Below is a small trained network, with its code and all its weights. Each question gives an input and a target symbol and asks what happens when units are switched off, that is, made to give their printed mean instead of their output.

import numpy as np


def w(rows, s, z=0):
    codes = np.array(rows[::2]) - 128.0
    scale = np.full(codes.shape[1], s)
    scale[-1] = z or s
    return codes * scale


def softmax(a):
    e = np.exp(a - a.max(-1, keepdims=True))
    return e / e.sum(-1, keepdims=True)


def log_softmax(a):
    a = a - a.max(-1, keepdims=True)
    return a - np.log(np.exp(a).sum(-1, keepdims=True))


def net(x, mask):
    ids = ['γεζησφω'.index(c) for c in x.split()]
    T = len(ids)
    res = E[ids] + P[:T]
    u = 0
    for l in range(3):
        r = res
        for j in range(2):
            rows = slice(2 * j, 2 * j + 2)
            q, k, v = (r @ M[l][rows].T for M in (Q, K, V))
            z = softmax(np.where(np.tri(T) > 0, q @ k.T / 2**0.5, -1e9)) @ v
            o = O[l][rows]
            res = res + np.where(mask[u + j], z, o[:, -1]) @ o[:, :-1]
        u += 2
    return log_softmax(res[-1] @ U[:, :-1].T + U[:, -1])


Q, K, V, O = {}, {}, {}, {}
E = w([
[70,188,83,125],'γ',
[194,52,159,46],'ε',
[122,100,248,100],'ζ',
[126,46,151,177],'η',
[64,143,241,80],'σ',
[73,155,208,103],'φ',
[212,133,238,136],'ω',
],0.012)
P = w([
[85,135,126,155],'0',
[90,96,121,80],'1',
[159,222,63,135],'2',
[105,175,124,155],'3',
[71,60,127,44],'4',
[169,225,45,132],'5',
[97,180,132,149],'6',
[46,35,136,26],'7',
[180,221,33,137],'8',
[101,178,137,147],'9',
[21,15,151,8],'10',
[180,221,39,142],'11',
[102,177,146,150],'12',
[35,2,136,6],'13',
],0.0091)
Q[0] = w([
[249,204,44,95],'L0H0',
[115,109,71,144],'L0H0',
[128,66,119,3],'L0H1',
[36,54,139,146],'L0H1',
],0.029)
K[0] = w([
[197,102,87,2],'L0H0',
[86,141,106,106],'L0H0',
[192,35,134,162],'L0H1',
[120,96,219,126],'L0H1',
],0.034)
V[0] = w([
[70,95,149,159],'L0H0',
[76,150,191,254],'L0H0',
[166,213,184,46],'L0H1',
[105,110,48,162],'L0H1',
],0.0076)
O[0] = w([
[86,111,160,155,226],'L0H0',
[97,118,148,254,254],'L0H0',
[79,116,168,246,178],'L0H1',
[177,132,74,83,59],'L0H1',
],0.0078,0.0025)
Q[1] = w([
[144,231,114,163],'L1H0',
[198,68,99,119],'L1H0',
[144,120,64,177],'L1H1',
[188,253,111,193],'L1H1',
],0.024)
K[1] = w([
[236,180,164,171],'L1H0',
[76,183,153,99],'L1H0',
[130,56,96,153],'L1H1',
[109,153,3,174],'L1H1',
],0.026)
V[1] = w([
[102,108,50,169],'L1H0',
[33,250,123,75],'L1H0',
[236,195,195,145],'L1H1',
[178,57,192,146],'L1H1',
],0.012)
O[1] = w([
[74,62,166,80,98],'L1H0',
[31,241,146,131,62],'L1H0',
[102,88,225,101,3],'L1H1',
[175,2,116,112,168],'L1H1',
],0.0084,0.0037)
Q[2] = w([
[114,114,127,187],'L2H0',
[86,112,133,133],'L2H0',
[231,251,96,180],'L2H1',
[136,148,51,217],'L2H1',
],0.026)
K[2] = w([
[129,130,147,202],'L2H0',
[76,105,150,148],'L2H0',
[205,237,230,70],'L2H1',
[251,146,182,158],'L2H1',
],0.024)
V[2] = w([
[243,225,213,203],'L2H0',
[177,154,62,2],'L2H0',
[100,198,188,158],'L2H1',
[255,170,228,90],'L2H1',
],0.0064)
O[2] = w([
[156,180,210,167,164],'L2H0',
[97,2,93,106,2],'L2H0',
[164,133,138,136,97],'L2H1',
[165,233,206,142,82],'L2H1',
],0.0093,0.0068)
U = w([
[130,200,63,143,220],'γ',
[195,132,130,41,254],'ε',
[104,101,210,167,30],'ζ',
[162,103,84,255,93],'η',
[17,139,182,146,37],'σ',
[69,153,153,178,66],'φ',
[227,144,144,124,169],'ω',
],0.0081,0.0046)

Each question gives the input, a string of symbols that net reads in full, and the target symbol t.
The units are the heads (2 rows each of Q, K, V and O). Each row of codes is followed by its name. A weight is (code - 128) times the scale printed after its matrix; where a second scale follows, it is the last column's (O and U).
mask holds one flag per head, layer by layer. A switched-off head (its flag False) gives its mean, the last column of its rows in O, instead of its output. The means were averaged over made-up inputs and are rounded, as every weight is.
A unit's drop is (log p(t) with every unit on - log p(t) with that unit switched off) / (log p(t) with every unit on - log p(t) with every unit switched off).
The circuit of an input: a set's keep is (log p(t) with only the set's units on - log p(t) with every unit switched off) / (log p(t) with every unit on - log p(t) with every unit switched off). Starting from all 6 units, units are removed one at a time, each time the one whose removal leaves the highest keep (on an exact tie, the one counted first), for as long as the keep stays at least 0.8.
units of the circuit, in order: the units of the circuit, biggest drop first
most important unit: the unit with the biggest drop
heads that matter: for each layer, one digit per head in row order, 1 if its drop is at least 0.15 and else 0, layers parted by /
input σ φ φ η γ γ ζ η ε η σ η σ ζ, target γ: units of the circuit, in order => (L1H0, L1H1)
input η ζ ω φ η φ η ω φ ω ζ ζ η φ, target η: most important unit => L1H1
input ζ η σ η η η γ ω, target ε: units of the circuit, in order => (L0H1, L2H0)
input γ η φ η ζ ζ η σ η ε ε, target γ: units of the circuit, in order => (L1H0, L1H1)
input φ ω η η ω, target ζ: units of the circuit, in order => (L1H1, L0H0)
input η ζ η η η φ ω γ η η ω ε, target ε: units of the circuit, in order => (L0H0, L2H0)
input σ γ φ η ζ σ φ γ, target η: units of the circuit, in order => (L1H1, L0H0, L2H1)
input η γ φ η γ γ ζ η η ζ η, target ε: heads that matter => 01 / 11 / 00
input η η φ γ γ γ φ ω ε γ φ, target ζ: heads that matter => 11 / 11 / 00
input η γ η ζ σ γ ε φ, target γ: heads that matter => 01 / 11 / 00
input γ η φ η ζ γ ω ω η η ζ, target η: units of the circuit, in order => (L1H1, L1H0, L0H0)
input ζ ζ ω, target ζ: heads that matter => 01 / 01 / 00
input γ γ φ ω γ η η η ω η ζ φ, target ω: units of the circuit, in order => (L2H1, L1H0)
input σ γ φ η γ φ φ γ ζ ε σ η η φ, target γ: heads that matter => 01 / 11 / 10
input η ω η ω η σ, target ω: units of the circuit, in order => (L1H0, L2H1)
input η η ω η γ ζ φ ζ η ω ε η, target ε: units of the circuit, in order => (L0H0)
input η η γ ω η γ γ η γ φ ω γ γ η, target ζ: heads that matter => 01 / 11 / 10
input η γ η ω σ φ σ σ, target γ: units of the circuit, in order => (L1H0, L0H1)
input η η η ε, target ε: heads that matter => 00 / 00 / 00
input ζ φ ω σ φ ζ η ζ φ, target ω: most important unit => L2H1
input η ω ζ ζ, target ζ: units of the circuit, in order => (L1H1, L0H1)
input η η γ η φ, target ε: heads that matter => 01 / 10 / 10
input γ γ ζ ζ ε, target σ: heads that matter => 01 / 10 / 00
input γ η η γ ε ζ η η φ ω γ ω η γ, target σ: units of the circuit, in order => (L1H0, L0H1, L1H1)
input η η φ ζ γ, target ε: units of the circuit, in order => (L0H1, L2H0)
input η ζ ζ η γ γ η ε ζ, target ε: heads that matter => 10 / 00 / 10
input ω ζ ω ω γ ζ η ε, target σ: heads that matter => 00 / 10 / 00
